Here is a tiny trained network, its code and every weight. The questions are about switching its units off for an input and a class, where a switched-off unit gives its printed mean instead of its output.

import numpy as np


def w(rows, s, z=0):
    codes = np.array(rows[::2]) - 128.0
    scale = np.full(codes.shape[1], s)
    scale[-1] = z or s
    return codes * scale


def f(y):
    return np.maximum(y, 0)


def log_softmax(a):
    a = a - a.max(-1, keepdims=True)
    return a - np.log(np.exp(a).sum(-1, keepdims=True))


def net(x, mask):
    res = np.array(x, float).reshape(1, 2) / 4 @ E
    y = f(res @ A[0][:, :-1].T + A[0][:, -1])
    res = res + np.where(mask, y, B[0][:, -1]) @ B[0][:, :-1]
    return log_softmax(res[-1] @ U[:, :-1].T + U[:, -1])


A, B = {}, {}
E = w([
[116,116,188,179,217,139,90,151],'x0',
[102,57,177,115,110,11,52,126],'x1',
],0.011)
A[0] = w([
[129,132,116,123,125,119,116,131,246],'N0',
[127,111,142,153,120,118,105,124,95],'N1',
[126,118,134,115,115,63,114,130,93],'N2',
[119,119,148,122,107,65,96,132,112],'N3',
[130,135,88,109,4,111,139,113,108],'N4',
[125,127,155,158,228,134,92,131,129],'N5',
[137,129,149,143,104,130,134,130,190],'N6',
[125,150,105,133,139,207,156,129,94],'N7',
[132,147,138,117,127,132,157,145,125],'N8',
],0.023,0.013)
B[0] = w([
[46,63,101,82,31,120,200,6,215],'N0',
[153,144,112,142,182,152,101,137,158],'N1',
[164,151,86,161,149,176,67,122,196],'N2',
[160,138,118,182,124,190,61,100,219],'N3',
[137,167,175,95,162,135,148,245,228],'N4',
[130,161,156,76,116,131,167,223,248],'N5',
[92,101,122,117,72,145,173,81,174],'N6',
[161,131,101,173,122,188,21,97,242],'N7',
[134,118,132,146,112,150,114,119,158],'N8',
],0.021,0.017)
U = w([
[180,128,85,182,122,178,60,99,103],'0',
[126,154,179,79,131,140,160,246,103],'1',
[53,63,107,101,72,134,179,49,255],'2',
[150,146,179,134,205,106,120,91,89],'3',
[143,96,115,164,165,112,131,133,90],'4',
[136,122,139,161,163,86,129,121,92],'5',
],0.012,0.0074)

Each question gives the input, the list of numbers given to net, and the class t.
The units are the neurons (one row each of A and B). Each row of codes is followed by its name. A weight is (code - 128) times the scale printed after its matrix; where a second scale follows, it is the last column's (A, B and U).
mask holds one flag per neuron, in row order. A switched-off neuron (its flag False) gives its mean, the last column of its row in B, instead of its output. The means were averaged over made-up inputs and are rounded, as every weight is.
A unit's drop is (log p(t) with every unit on - log p(t) with that unit switched off) / (log p(t) with every unit on - log p(t) with every unit switched off).
The circuit of an input: a set's keep is (log p(t) with only the set's units on - log p(t) with every unit switched off) / (log p(t) with every unit on - log p(t) with every unit switched off). Starting from all 9 units, units are removed one at a time, each time the one whose removal leaves the highest keep (on an exact tie, the one counted first), for as long as the keep stays at least 0.8.
units of the circuit, in order: the units of the circuit, biggest drop first
unit that matters most: the unit with the biggest drop
top k neurons: the k neurons with the biggest drops, biggest first
drop of u: that unit's drop, to one decimal
input [7,-4], class 1: unit that matters most : N5
input [-8,-7], class 1: top 2 neurons : [N4, N3]
input [2,2], class 2: top 2 neurons : [N4, N7]
input [2,-3], class 2: units of the circuit, in order : [N3, N4]
input [-2,2], class 2: top 2 neurons : [N7, N5]
input [-3,2], class 2: top 3 neurons : [N5, N7, N0]
input [7,6], class 1: top 2 neurons : [N5, N7]
input [-7,-6], class 1: top 3 neurons : [N4, N3, N2]
input [1,-3], class 2: top 2 neurons : [N3, N2]
input [8,-2], class 1: drop of N5 : 0.1
input [-8,4], class 1: drop of N4 : 4.3
input [-2,1], class 2: drop of N5 : 0.2
input [-8,1], class 1: drop of N6 : 0.0
input [-2,0], class 2: top neuron : [N5]
